Below is a small trained network, with its code and all its weights. Each question gives an input and a class and asks what happens when units are switched off, that is, made to give their printed mean instead of their output.

import numpy as np


def w(rows, s, z=0):
    codes = np.array(rows[::2]) - 128.0
    scale = np.full(codes.shape[1], s)
    scale[-1] = z or s
    return codes * scale


def norm(h):
    return h / np.sqrt((h * h).mean(-1, keepdims=True) + 1e-5)


def f(y):
    return y / 2 * (1 + np.tanh(0.7978845608 * (y + 0.044715 * y**3)))


def log_softmax(a):
    a = a - a.max(-1, keepdims=True)
    return a - np.log(np.exp(a).sum(-1, keepdims=True))


def net(x, mask):
    res = np.array(x, float).reshape(1, 8) / 4 @ E
    u = 0
    for l in range(2):
        y = f(norm(res) @ A[l][:, :-1].T + A[l][:, -1])
        res = res + np.where(mask[u : u + 13], y, B[l][:, -1]) @ B[l][:, :-1]
        u += 13
    return log_softmax(norm(res)[-1] @ U[:, :-1].T + U[:, -1])


A, B = {}, {}
E = w([
[142,122,123,109,143,129,135],'x0',
[227,113,130,214,168,126,82],'x1',
[148,129,112,105,151,138,145],'x2',
[120,51,211,145,176,253,159],'x3',
[117,133,134,145,114,127,119],'x4',
[142,133,111,111,151,140,135],'x5',
[180,78,96,103,9,217,52],'x6',
[117,117,144,138,114,113,117],'x7',
],0.0066)
A[0] = w([
[70,149,130,122,180,75,169,199],'L0N0',
[85,122,126,137,102,128,109,111],'L0N1',
[144,169,116,129,136,62,107,110],'L0N2',
[104,192,131,129,178,54,127,176],'L0N3',
[117,125,41,89,66,115,108,214],'L0N4',
[253,165,114,149,121,114,103,144],'L0N5',
[188,163,126,115,94,126,87,74],'L0N6',
[81,105,165,149,164,147,188,80],'L0N7',
[154,156,138,164,85,113,94,83],'L0N8',
[216,140,160,219,168,123,139,165],'L0N9',
[159,141,89,97,157,146,123,141],'L0N10',
[108,54,167,111,131,197,107,3],'L0N11',
[75,133,107,141,130,155,150,25],'L0N12',
],0.012,0.0033)
B[0] = w([
[46,59,75,198,116,193,139,246],'L0N0',
[107,177,148,59,152,141,183,137],'L0N1',
[127,42,122,147,45,209,243,182],'L0N2',
[226,163,108,60,49,211,89,233],'L0N3',
[184,235,209,1,218,73,115,222],'L0N4',
[100,22,108,160,28,52,88,221],'L0N5',
[8,112,102,210,189,69,88,165],'L0N6',
[29,161,194,130,209,78,99,209],'L0N7',
[77,89,80,145,144,85,135,155],'L0N8',
[247,172,164,166,157,61,125,254],'L0N9',
[42,137,162,152,125,101,141,147],'L0N10',
[135,125,34,135,92,154,186,203],'L0N11',
[104,92,97,155,196,193,161,133],'L0N12',
],0.0061,0.0078)
A[1] = w([
[254,69,70,238,58,143,140,123],'L1N0',
[138,58,146,214,135,25,94,173],'L1N1',
[101,146,95,71,55,231,200,15],'L1N2',
[230,201,73,102,68,95,183,180],'L1N3',
[211,86,100,208,68,156,89,78],'L1N4',
[196,133,175,99,186,216,106,140],'L1N5',
[152,150,172,76,36,165,102,222],'L1N6',
[100,142,124,114,63,229,148,59],'L1N7',
[62,124,162,86,144,191,56,148],'L1N8',
[144,190,137,66,132,196,207,64],'L1N9',
[216,153,224,140,217,88,84,191],'L1N10',
[188,184,180,160,211,126,105,6],'L1N11',
[31,79,117,154,236,143,125,32],'L1N12',
],0.0079,0.002)
B[1] = w([
[113,120,201,132,205,200,192,254],'L1N0',
[71,151,21,72,92,155,162,228],'L1N1',
[105,76,97,98,37,40,74,220],'L1N2',
[114,87,144,215,198,214,109,196],'L1N3',
[82,127,167,89,176,211,144,206],'L1N4',
[87,161,83,154,85,114,125,156],'L1N5',
[113,167,157,203,178,101,171,176],'L1N6',
[184,167,40,49,113,3,88,186],'L1N7',
[170,101,121,181,149,165,124,164],'L1N8',
[106,48,104,215,110,104,76,183],'L1N9',
[145,215,156,45,67,84,81,211],'L1N10',
[145,144,109,123,63,35,88,163],'L1N11',
[226,134,178,186,160,185,159,180],'L1N12',
],0.0074,0.0079)
U = w([
[74,90,8,113,57,98,84,80],'0',
[126,94,161,168,181,239,207,91],'1',
[168,254,159,72,159,79,95,255],'2',
],0.018,0.00069)

Each question gives the input, the list of numbers given to net, and the class t.
The units are the neurons (one row each of A and B). Each row of codes is followed by its name. A weight is (code - 128) times the scale printed after its matrix; where a second scale follows, it is the last column's (A, B and U).
mask holds one flag per neuron, layer by layer. A switched-off neuron (its flag False) gives its mean, the last column of its row in B, instead of its output. The means were averaged over made-up inputs and are rounded, as every weight is.
A unit's drop is (log p(t) with every unit on - log p(t) with that unit switched off) / (log p(t) with every unit on - log p(t) with every unit switched off).
unit that matters most: the unit with the biggest drop
top k neurons: the k neurons with the biggest drops, biggest first
k most important neurons of layer l: the k neurons of layer l with the biggest drops, biggest first
drop of u: that unit's drop, to one decimal
input [6,0,5,-5,5,2,-2,-1], class 0: top 4 neurons => L0N9; L1N2; L1N7; L0N2
input [-6,6,2,-1,-7,-7,0,-5], class 1: 2 most important neurons of layer 1 => L1N0; L1N2
input [7,1,5,3,8,-6,-6,-3], class 2: unit that matters most => L0N9
input [7,7,2,0,5,-7,-4,-8], class 1: top 2 neurons => L0N4; L1N0
input [-2,-7,-1,-8,7,7,1,5], class 2: top 4 neurons => L0N4; L0N11; L1N1; L1N6
input [-4,-3,1,-7,8,-7,1,6], class 2: 3 most important neurons of layer 0 => L0N4; L0N11; L0N0
input [8,-4,1,0,-8,-3,3,-1], class 2: top 2 neurons => L0N4; L0N0
input [8,0,6,7,-8,-1,3,6], class 0: 2 most important neurons of layer 0 => L0N9; L0N5
input [3,5,-7,-3,-8,2,0,2], class 1: top 2 neurons => L0N2; L1N0
input [3,-6,1,4,-4,-5,1,-1], class 0: top 3 neurons => L0N11; L1N2; L1N0
input [8,0,-5,-6,2,6,2,2], class 2: top 3 neurons => L0N4; L0N0; L1N2
input [-7,-1,5,6,-4,1,4,5], class 0: drop of L0N9 => 0.3
input [-4,4,0,-6,-4,5,-1,6], class 1: drop of L0N2 => 0.5
input [0,-8,-7,-8,8,3,8,-5], class 2: drop of L0N4 => 0.7
input [4,-7,-2,-1,6,1,-8,6], class 0: unit that matters most => L0N3
